Each row has a name. After each piece below comes the name of the row it's from, unless a question asks for something else. Each question is about the rows just above it. Places in a row count from 1.

z875: [-45,3,2,-44,41,-35,12,-38,-11,-17,56,66,-13,-2,-31,6,-48,-6,-35,21,28,-14,-18,12,6,-1,-45,-25]
z917: [41,-53,8,31,44,-42,46,-46,-81,-44,27,-46,13,9,-1,-40,-29,-67,7,47,26,39,16,-61,37,-27,-8,45]
z876: [-45,3,2,-44,41,-35,12,-38,-11,-17,56,66,-13,-2,-31,6,-48,-6,-35,21,28,76,12,-34,11,32,-22,50]
z485: [54,12,57,0,-49,-1,-14,32,-38,1,-7,-39,31,19,1,34,-28,-50,2,17,-30,-1,-6,56,41,-64,-53,-51]
z119: [16,61,-78,-28,3,-4,38,42,13,-16,17,5,-29,32,-43,18,31,-33,7,9,32,35,18,-51,27,-16,-5,28]
Where in the named rows is [0]? -> z485, 4
Where in the named rows is [-4]? -> z119, 6
Shuffled z485 with one entry gone: [1,41,19,17,12,-50,2,-1,-30,34,-1,32,-39,56,-53,-38,54,0,-7,-64,-49,31,1,57,-51,-6,-14], missing -> [-28]
Shuffled z917 with one entry gone: [45,-29,-27,-46,-61,-8,39,13,-44,46,-40,26,41,-53,27,-1,-42,8,-46,9,47,-81,7,31,-67,37,16], missing -> [44]
Shuffled z119 with one entry gone: [32,35,-51,61,-16,38,-33,-16,18,32,13,-43,7,3,5,42,-78,31,9,18,28,-4,-5,17,-29,16,-28], missing -> [27]

z982: [7,32,17,0,-44,-28,0,16,-31,25,-48,-7,0,3,36,13,20,-4,65,-34,8,17,2,24,-28,26,0,0,0,4,16,2,3,-7,-10,-19,-21,0,-38,10,15,16,-27]
z593: [28,27,-21,39,-30,12,0,-17,-24,-6,-21,-45,10,-53,-12,12,-23,24,-13,-1,4,0,-15,11,-26,-21,19,-8,20,-22,-20,5,12,16,11,-16,30,-12,-33,1,10,-48,-61]
z770: [15,-3,-1,1,-18,-12,-15,-3,-3,19,0,-43,5,15,-21,8,24,7,16,-35,0,19,-23,-6,60,55,7,0,21,-24,21,-25,23,-42,17,-19,28,-47,-26,-10,-16,4,-22]
Which row holds [15,-3,-1,1,-18,-12,-15,-3,-3,19,0,-43,5,15,-21,8,24,7,16,-35,0,19,-23,-6,60,55,7,0,21,-24,21,-25,23,-42,17,-19,28,-47,-26,-10,-16,4,-22]? -> z770
Which entry of z593 is missing from [24,19,-45,-20,-21,12,0,-26,-61,12,20,1,4,16,-15,-1,-12,-21,-30,28,-33,-13,-24,11,27,11,-21,0,-17,-12,-6,12,-22,-53,5,10,-8,10,-16,-48,30,39]? -> [-23]
The row with [7,32,17,0,-44,-28,0,16,-31,25,-48,-7,0,3,36,13,20,-4,65,-34,8,17,2,24,-28,26,0,0,0,4,16,2,3,-7,-10,-19,-21,0,-38,10,15,16,-27] is -> z982
z770 without one entry, shuffled: [0,-3,19,4,0,-24,7,-10,-47,28,55,-18,-12,-6,23,1,60,7,-22,-3,-3,15,-43,15,-23,16,-16,21,-1,0,5,21,19,-42,-35,17,8,-26,-15,-19,-21,-25]. Gone: -> [24]
Where in the named rows is [-33]? -> z593, 39
[-43] is at row and place -> z770, 12

z654: [23,13,12,1]
z809: [22,5,12,-29]
z893: [9,-25,-30,20]
[23] is at row and place -> z654, 1
Shuffled z654 with one entry gone: [23,1,13], missing -> [12]
[-29] is at row and place -> z809, 4

z211: [-33,21,-8,-22,-7,-21,-18,25,-2,3,21,-14,-1,28,-2,-23,-1,-4,22]
z495: [42,7,-8,18,25,19,0,16,14,17,20,17,16,26,3,6,-24,1,-3]
z379: [-16,15,-2,-3,14,59,16,6,26,25,4,44,26,5,5,33,-9,5,27]
z647: [-33,21,-8,-22,-7,-21,-18,25,-2,3,21,-14,-1,28,-2,-23,-17,-2,-25]
z320: [83,15,-2,57,54,59,82,4,26,25,4,44,26,5,5,33,-9,5,27]
Shuffled z320 with one entry gone: [57,5,5,-9,44,33,82,54,-2,15,26,4,59,25,4,27,5,26], missing -> [83]
z495 without one entry, shuffled: [20,18,16,0,7,25,-8,16,3,17,-24,19,14,-3,26,1,17,42]. Gone: -> [6]
Shuffled z379 with one entry gone: [5,5,4,59,-16,14,-9,5,26,33,-3,6,26,44,16,27,-2,25], missing -> [15]
Which entry of z647 is missing from [-23,21,-14,-22,-2,-2,-8,-2,-25,28,-17,3,-1,21,-33,-7,25,-21]? -> [-18]
Which entry of z379 is missing from [14,16,5,26,-16,59,15,-3,25,5,33,-9,26,44,27,4,5,6]? -> [-2]
[-17] is at row and place -> z647, 17

z401: [36,-7,79,37,6,-4]
z678: [5,-7,79,10,0,1]
z598: [5,-3,-3,46,47,-2]
Row and place of [-4] in the named rows: -> z401, 6
Which entry of z678 is missing from [10,79,0,5,-7]? -> [1]
Shuffled z678 with one entry gone: [1,0,10,5,-7], missing -> [79]
Where in the named rows is [37]? -> z401, 4
Which entry of z598 is missing from [47,-3,-2,5,-3]? -> [46]
Where do [5,-3,-3,46,47,-2] appear? -> z598

